Rows, each with its class:
[ -2 -12  -2  14 -20 -20  -1  -9  12  -7   0  21   0 -10  -6  -1   0 -11
 -19  -8   3 -13  -1  11   9 -16  20  56  -5 -33 -57  10  29  13 -35  23
  28  -9 -22  -4   0   8  -5  -2   2 -24  -8  -9 -17 -11  10   8 -60   7
  10  -3  54   9  -7  21  -4  28   4  10  16 -27   6  -4  21  -1  -3  14
  -4  -1   4  -9   7   3 -11   4  -4  -2   8  27  32 -16   2  10 -11   2
   4  -9   1  11  11   3  -5 -16 -10  20   8  12 -21 -17   8   9  -3   3
   6   2  26  20   3 -13   3  -1  -4 -29  -7  18   8  -1  13  11   6  14
 -46  -1   0   6 -17 -64  15   9 -10 -11  21  -6  10 -16   6 -22   7  15
 -20  -9   3  -4   2 -19  -2]
SR
[ -6   9  -4 -52 -12  -5  31  -3  19 -33  -9  -5  -5  -1  -9   1 -16  -2
 -10  -7  -8   4  -4  28 -12 -20  -7  42   1 -14  48   2  -6 -32  25 -10
   2 -14  -3  10 -10  23 -22 -13   1  -6  22 -17  -7  11  -1 -14  16  -9
   8 -13  40  33   5   7  35  29 -15 -21   1  -6   1 -13  13  20  -9   5
 -13 -10 -10   7  -7  -1 -12  -8 -21 -25   9  15  -7   9  -4  17 -12  12
   4   9  25  16  -2  15 -26   3   2 -10  16  11  16   7   4 -29 -20   2
  13 -13  -1  56  -9  15  -5 -18  -5 -18 -14   6  38 -18  -8 -33 -11   6
 -20 -23  -6  -6  -7  21  -3  36 -23   8  32  -1 -14  -3  -2  -4   2  33
   0  -9 -47  -1   1  20  39]
DQ
[ 19 -17  -1  12 -28 -15   7  -8   0  -4 -17   4   5   3  -5  -9  11  16
 -25   0   2  -6  10  21  15 -22   4  47  -4 -54 -22  12   8  -3 -40   4
   9  14 -24 -12 -19  -5 -10   5  -9 -15 -16  -8   9  -7  14   4  14   4
   7  -9  52 -35  -7   7 -26   6  20  32   9 -25  -3  -1  -1   9  -8 -13
  14   2   5  -4  -8   0  -1 -19  -1  -5  26  40  -2 -19   9  -2 -16 -11
   6  -6  38   4   4   1  -2  -7 -11  22   2  21   3  -2   1   3 -21   4
   3  10 -16  17  11  10  -2  -5  -7 -26  -7   9   4   4  -9  16  -3  22
  -8   5   5   1 -16 -69   4  15  -8   4  16   5   0  -6 -19  22  -5  13
  -6 -19   6   1   9 -32  -5]
SR
[ -2 -10   8 -47 -23 -35  16  -8  11 -27  13  -4   2   3  14   3 -12   0
  -7   0 -14   7  -7  22 -13 -27   9  29  -1 -13 -20  -1  26  -9 -29 -16
  40  -3  -6  -7 -13  -1 -13   4  20 -21  13 -13   6  -7  -3   4  11  -7
   7 -10  37  92  -1  20 -25  27   3  -9  21 -19   2  -8   9  -8 -13  15
 -14  11 -16   7   4   6  12  -9  -7 -52   6 -10 -27   4  25   0 -12  10
  11   1  20   9  -1   9 -28  -7  -4  -3  17  11   5 -22  -9  10   3   2
   8  -3 -14  48   7  -1   9  -8 -18 -37  -8  18  20  12  -8  13 -28  -6
 -21 -12 -16 -14 -14 -19   7  38  -8 -11   7  20  20 -11 -32  -2  12  34
   1  -1 -34   9  15   8  -6]
SR
[ -9 -46  19  28 -43 -31  32  -6   1 -18 -11   8 -17 -14  -8  -8   3  22
 -50 -20 -11  -1 -22  26  25   2  -2  55   8 -27 -62 -23  -3 -15 -30   3
  -4  -4 -13 -28   5  14 -24 -14 -30 -31  23  -6 -19 -22  -5   0  -4   1
  49  -5  60 -17  -1  29 -33  -3 -23   0  11  -8  -5   1  -1  10  -3   0
  -5   9   6  -7   2  14  12  -8   5 -24  10  56 -11   0 -10   4 -13  -1
  11   3  29 -14   1 -15  10 -17   0  27  21  24   8   6 -13   7  14  12
   8  -7 -30 -40  20  -2   3   0 -12 -32 -17  23   3   4   2 -11 -39  -4
  14   9   2 -30 -10 -23   7   7  -2 -14   5   0  20 -15  -7  22   2  15
  -1  -2 -11   7  10 -23  -3]
MM
[ -6 -30   2   6 -30 -10  42 -13  16 -14 -10   6  -5   6 -13  -1  10  18
 -25 -18 -17  -3  -1  99   6 -10   9  36  11 -27 -21   3   6  -4 -33 -10
 -16  -7 -17 -38  -7  -3 -40 -15  -6 -21  21  -8 -18  -9   2 -14   0  -5
  17   1  18  39   2  22 -32  -2  -9 -10  20 -47 -29  -7   5  -7 -18   0
  -8   1   3   2   8  15 -14  -6   1 -22   1  58 -22   2 109   1 -16   5
  12   1  37  23   9   0 -17 -13 -16  38  17  18   4 -27  -7   4  -8  13
   0   9 -16  -4  11  -6   3   2 -16 -29 -21  25   2  -9  -2  -6 -16  -1
 -31 -12  -1  -6 -15 -36  10  14  -8 -12  45   3  21 -16   8   3  13   1
 -13  -9   2  13  27  -6   2]
Jg
[-24   1   7 -12 -26 -15  41 -13  15 -23 -13  16   6  -4 -10 -10   8  36
   6 -20 -21 -40 -14  26 -12 -14   7  29  36   2  61   4 -16 -13  14   5
  11 -24 -10 -41  -3  20 -44 -16 -43 -14  21  -9 -12 -10   3 -37  -7 -16
   0 -25 -12  30 -26  25  -4  22 -52 -55  -5 -23   2  -8   0  -1 -16   8
  48   2  -3   6  14  21 -12  33   2 -25  -6  41 -11  19   9   4  -9 -10
   4 -32  22  25 -10   7   8 -13  27  37  -1  45   7 -20  20   1 -10  18
  41 -27 -14 -27  -3 -19  -6   8   0  -5  -4  -1 -11 -15  -5 -12 -30  18
  -2   2  -4 -24 -16  48   6  11 -15 -21  30 -15  -1 -17  12  12  10   1
 -12 -24 -22  29  10  33  17]
MM
[ -9  -3 -19  16 -19 -22  16 -15  11 -20 -17   5  -9  -4  -4  -2  15  -4
 -45  -7  17  11   5  -9  10  -7   3  23 -25 -42 -78  17   1  -3  -7  -7
 -13 -18  -5 -13  -5  -8 -12  -4  32  13   2   3 -22  -4  -4  26  15   4
  14  12  89  23   5  -9  -7  -9 -15  15   0   4   2  -6  23  -7  -4  -4
   9  16   7   3  -2   3  -1   9  -2   0  -4  40  -5 -29   5 -10 -25 -30
   8 -11  17   4   1 -12 -17 -11  -8   4   4  22   4   2 -23  10 -25  -1
  -5  44 -17  50   6  33  19  -5 -21 -67   0  20   5  -3   3  -3  32   1
 -33  10   6 -12   5 -47  -9  10  -2 -19  33 -17  33  -7  32 -25  13  -6
  -7  -8   1  15  -4 -29 -21]
MM
[  7 -15  12  25 -13  -5  24  -2  18 -15   5   9   6   2 -14  11  -6   8
 -48 -20 -14  10   2  28  12 -13  11  27  16 -32   4 -13   5 -34 -42  -3
 -32  -2  -7 -15 -11  10 -23 -12   3 -12  11  -4 -16 -30  11 -44   1 -42
  16 -22  45 -28  -8 -30 -24 -21  -2  12   4 -46  -4   0  17   1 -18  12
  -2   6  -2  -5  -5 -10  -3 -15  10 -12  18  64 -14  -4  14  -2   2   5
 -17  -4  35  -3 -12   5  21 -14   7  21   0  20  19   5  -3  17 -26  -8
  -3 -23 -12   9   5 -23  -7   5 -10 -23  11  23  -5  -4 -29   5 -30   9
  -3  -8   0   3  -5 -81   1  22 -19  11   1  10  10   5 -32  18   6  14
  15  -2   4  13  24 -10  15]
SR
[-22  25 -32 -32 -37  -3  60  -4  33  -6 -29  21  -1  10 -22  -3   8  13
  13  -1   1  18  15  23 -10 -12  15   0  21 -28  -3  27 -20  33  -6   4
 -23   1 -18 -41   8  -2 -47 -17  20   1  20  -4 -16   5   3   0  28  -8
  -1  11 -12 100   0  13 -15 -56  12  -2  27   2   8   5 -10 -34 -16 -17
   5   3   3  -1 -15  17  -8 -11   5 -29  -5  73  -9  15  89   2 -18  -8
  28   2  21   8   9   0 -12  -4   8  23  10  -1  28 -36   6  12 -17   2
 -16  65   9  -6   8   8   4   3 -25 -24  22  -3   2 -11   2  11  40  -3
 -60 -16 -16   1  -2 -25 -12  20   1 -25  79  -7 -21  -3  82  22  11 -10
 -11 -12  19  28  10   9  -9]
Jg
[ 16 -20  17   2 -35 -20   0  -8 -17  -8  -7  15   5   1 -12   6   0  25
   6 -28 -11 -19   0   9   5  -8  11  60   2 -34  23   3  12  14 -16 -12
  51  25 -20 -32 -11  26   7 -11 -50 -30   8  -4   1  -1   7  14   9   0
   2 -11  23 -84   1  37 -18  21   0   7  -7 -47 -24  -2  -3  18 -17 -21
  -4  13  12  -2  21  12  14 -11 -13  14  22  35   1  -6   0  -1  -9 -11
   9   9  84  24  -8  11  10 -11  -8  30  20  11   3   5  23  -3 -19  -2
  19 -18 -14 -22   6   6 -10  -7  -5 -38 -35  21  -3 -15   2  -6  -5  14
  -7  -4   0  -4 -22 -39   4  17  -6   2  19   6 -15  -9 -37  27  -6   4
   2 -16  -3  -9   8 -35  18]
SR
[  6 -11  20 -11 -32 -23  13  -4  15 -13   5   9   5   0  -7  10  -7  26
  -6 -11   8   1   6  19   1 -20   0  58  27 -27  45 -21  15 -18  -3 -13
  61 -14  -8 -18  -6  13  -4  -6 -27 -25  11 -17  -6 -13   6  -9   2 -15
  11 -17  13 -38  -3  10 -16  19 -26  -3  10 -49 -15 -11  20   9 -22  -1
  -7   6 -20   0  22   0 -10  -2 -12 -38  23   6   1   2   1  11  -9  -2
  -6   7  32  12 -14   5   5 -19  -3  22   1  16   8  53   5 -13 -37   6
   4 -31 -20  -3  14  -6   4   4 -18  -9 -19  31   7  11   6  -3 -39  11
  19 -14 -19 -15  -5 -18   8  22   3   6   6   6  12 -12 -42  38  11  23
  12  -7 -14  -1  15 -13   8]
MM
[  9 -23  15 -29 -20 -22  24 -10  -3 -27   9  -2  25  -2  -1  -1  -5  14
  -5  -9 -15  15  -1  24 -10 -29  25  48  11 -33 -23  11  13  -8 -21 -12
  82  -9 -21  -8  -6  14 -14  14 -26 -13  14  -9   2 -32   9 -12  10 -22
  -4 -14  16  20 -15   1 -14  39  14 -27  26 -38  -2 -11  19  -4 -15   4
   6   6 -10  -2  19   9  -7   8 -18 -33  29  23  -9   3  21   0 -17   2
  -6   4  33  24 -10   7  -4 -31  -6  26   4  18   1 -19  14   5 -15  44
   5  -9  -3  10  18  18   4  -1 -18 -18 -14  14  -7   3  -4   5 -28  21
 -11  -3  -9 -11 -11 -26  10  22   4  -9  30  -1   5 -27 -35  11  16  26
 -14 -22 -19   3  16 -11  17]
SR
[ -4 -18  25  33 -19 -27  34  -2  -5 -20 -15   5  -9 -13   0 -29  10  24
 -23 -22   1  -2   7  20  12 -13  -8  57   7 -23  -4 -21   8 -24   6  -3
  49 -10 -15 -27   2  53  -5 -19 -31 -35  22  -7  -9  -3  -1  13  -7  -4
  23 -17  58 -45  -9  11 -25  12  13 -26  13 -30   2 -11  40  17 -71  17
  -2   0 -16  -8  14   1   2  16 -11 -43  10  35  -6  -1  -9  -9 -11  -4
  13  18  27  10 -14  -4   3 -38   1  19   2  25  -2  13   1   7 -31  -3
   6 -30 -35 -10   7  29 -18   3 -22 -21 -33  24  12  -4   4 -17 -22   5
  11  -2   2 -14  -7  -2   8  17  -7 -20  -4   2  19  -2 -28  13  19   7
   9  -6  -9  17  10 -43   9]
MM
[-10  13 -29  12 -17 -10  29 -19  34 -11 -28   8   1 -13  -7  -3   8  14
 -33  -3  27  19  21  12   5 -17 -17  30  21 -47 -43   8  -3 -10  -3 -16
  13  -7  -4 -24   1   5 -28 -15  13 -17  -3  -4 -15   4   9   3   4  -4
  12 -24  10  41  18 -57  12  10   5 -17  18   4   4 -17  31 -15 -18   3
  24   4  12 -10  -1  -5  -5   4   6  -9   7  75   0   1  16  -4 -29 -16
  -2   3  19 -14   4 -16  -7 -12  26  14 -15  10  18 -19   6  14 -29   8
 -12  35 -17  30  13  -5  -2  12 -12 -26   4  50  14  -1  -4  -1  13  19
 -47  25  -6   3   2 -20   9   5   1 -41  60  -1 -16 -27  40 -11  30 -15
 -19 -35 -13   0   0 -17  -2]
Jg
[  3  10  13  -5 -22  -7  16  -2 -20  -2 -15   9  -4 -10  -3  14  -4  -1
  16 -14  -4 -20  -1   4  -5 -14  17  36 -16 -23   4  -2   7   0  -1  -5
   6   5 -19 -27   0  26 -19  26  -1 -32   7   1  -5  -6   3  10   9 -11
   4  -1  52 -15  -5  39 -16  10   4  20  17 -14 -11 -11  11  -7  -4  12
 -18  -6   2 -14  38  11 -11  -4 -41 -21   6  61  -9  -5  21  -1 -16   4
  16   1  34  18   0   7  -9 -11 -19   9   3  13  -7  13 -11  -7  -5  15
   6  15 -18  27 -30  12   7  -7  -7 -14 -11  14   2  -3  -3   7  28  20
 -13 -31   8   0 -16 -20  -1   7  -5  -1  26   2  -7  -3   8   0  -5   8
   2 -12   1   2   8  -6   6]
MM
